Below is a small trained network, with its code and all its weights. Each question gives an input and a class and asks what happens when units are switched off, that is, made to give their printed mean instead of their output.

import numpy as np


def w(rows, s, z=0):
    codes = np.array(rows[::2]) - 128.0
    scale = np.full(codes.shape[1], s)
    scale[-1] = z or s
    return codes * scale


def f(y):
    return np.maximum(y, 0)


def log_softmax(a):
    a = a - a.max(-1, keepdims=True)
    return a - np.log(np.exp(a).sum(-1, keepdims=True))


def net(x, mask):
    res = np.array(x, float).reshape(1, 4) / 4 @ E
    y = f(res @ A[0][:, :-1].T + A[0][:, -1])
    res = res + np.where(mask, y, B[0][:, -1]) @ B[0][:, :-1]
    return log_softmax(res[-1] @ U[:, :-1].T + U[:, -1])


A, B = {}, {}
E = w([
[143,200,2,14],'x0',
[72,191,59,220],'x1',
[159,163,152,136],'x2',
[33,205,250,87],'x3',
],0.0073)
A[0] = w([
[135,107,156,152,54],'N1',
[189,62,97,145,86],'N2',
[124,79,182,144,68],'N3',
[32,179,181,69,74],'N4',
[96,51,167,190,92],'N5',
[210,94,190,54,135],'N6',
[115,74,172,149,50],'N7',
[159,94,176,45,115],'N8',
[121,138,106,71,34],'N9',
[194,108,21,203,230],'N10',
[98,16,196,153,74],'N11',
[137,48,138,61,77],'N12',
[62,222,49,170,205],'N13',
[172,141,63,47,87],'N14',
[90,164,82,154,253],'N15',
[136,82,202,205,76],'N16',
[91,94,83,71,122],'N17',
[192,68,91,121,52],'N18',
[152,186,114,6,66],'N19',
[193,81,167,60,84],'N20',
[223,80,88,177,40],'N21',
[92,215,155,187,134],'N22',
],0.011,0.004)
B[0] = w([
[155,238,76,127,145],'N1',
[96,183,154,96,186],'N2',
[151,220,83,172,166],'N3',
[65,240,141,67,208],'N4',
[173,138,127,144,188],'N5',
[137,94,199,162,196],'N6',
[169,207,66,138,161],'N7',
[147,57,206,81,181],'N8',
[200,179,37,203,152],'N9',
[74,159,212,108,251],'N10',
[208,171,89,100,195],'N11',
[144,24,255,129,167],'N12',
[179,98,215,151,224],'N13',
[180,183,135,148,202],'N14',
[164,62,190,171,195],'N15',
[178,180,124,146,199],'N16',
[187,152,113,182,166],'N17',
[83,206,143,87,180],'N18',
[211,191,106,194,200],'N19',
[145,85,188,130,179],'N20',
[88,224,157,85,195],'N21',
[120,126,186,124,193],'N22',
],0.0078,0.011)
U = w([
[218,174,83,175,53],'0',
[72,188,152,21,94],'1',
[156,67,193,167,142],'2',
[152,123,145,126,255],'3',
[135,97,116,114,190],'4',
[110,31,8,104,71],'5',
[88,79,56,81,56],'6',
],0.011,0.0084)

Each question gives the input, the list of numbers given to net, and the class t.
The units are the neurons (one row each of A and B). Each row of codes is followed by its name. A weight is (code - 128) times the scale printed after its matrix; where a second scale follows, it is the last column's (A, B and U).
mask holds one flag per neuron, in row order. A switched-off neuron (its flag False) gives its mean, the last column of its row in B, instead of its output. The means were averaged over made-up inputs and are rounded, as every weight is.
A unit's drop is (log p(t) with every unit on - log p(t) with that unit switched off) / (log p(t) with every unit on - log p(t) with every unit switched off).
The circuit of an input: a set's keep is (log p(t) with only the set's units on - log p(t) with every unit switched off) / (log p(t) with every unit on - log p(t) with every unit switched off). Starting from the 12 units with the biggest drops (on a tie, the unit counted first), units are removed one at a time, each time the one whose removal leaves the highest keep (on an exact tie, the one counted first), for as long as the keep stays at least 0.8.
units of the circuit, in order: the units of the circuit, biggest drop first
most important unit: the unit with the biggest drop
k most important neurons: the k neurons with the biggest drops, biggest first
drop of u: that unit's drop, to one decimal
input [-5,-5,-5,-4], class 0: units of the circuit, in order => [N11]
input [7,-8,1,-1], class 2: units of the circuit, in order => [N12 N6]
input [4,8,2,-6], class 2: units of the circuit, in order => [N13 N10]
input [5,8,-8,3], class 2: units of the circuit, in order => [N13 N15]
input [-7,-4,-4,-5], class 0: units of the circuit, in order => [N11 N7]
input [4,5,8,-6], class 3: 2 most important neurons => [N4 N13]
input [4,6,-6,0], class 2: units of the circuit, in order => [N13 N15]
input [7,-5,-1,-8], class 1: 3 most important neurons => [N10 N18 N21]
input [0,3,-3,-5], class 1: 2 most important neurons => [N10 N21]
input [5,-2,-5,-6], class 1: 3 most important neurons => [N10 N18 N21]
input [4,8,7,-4], class 2: 2 most important neurons => [N13 N15]
input [2,7,1,-5], class 2: 3 most important neurons => [N13 N15 N4]
input [0,6,-6,5], class 2: 3 most important neurons => [N13 N15 N21]
input [2,2,-1,-5], class 1: most important unit => N10
input [2,8,-4,6], class 2: 3 most important neurons => [N13 N15 N21]
input [8,8,0,4], class 0: 2 most important neurons => [N19 N9]
input [4,-4,2,0], class 0: 2 most important neurons => [N19 N10]
input [-8,5,-7,6], class 0: drop of N21 => 0.0
input [1,2,-3,1], class 4: drop of N6 => 0.2
input [6,3,-6,-8], class 1: drop of N18 => 0.2
input [0,1,-3,-2], class 4: most important unit => N4
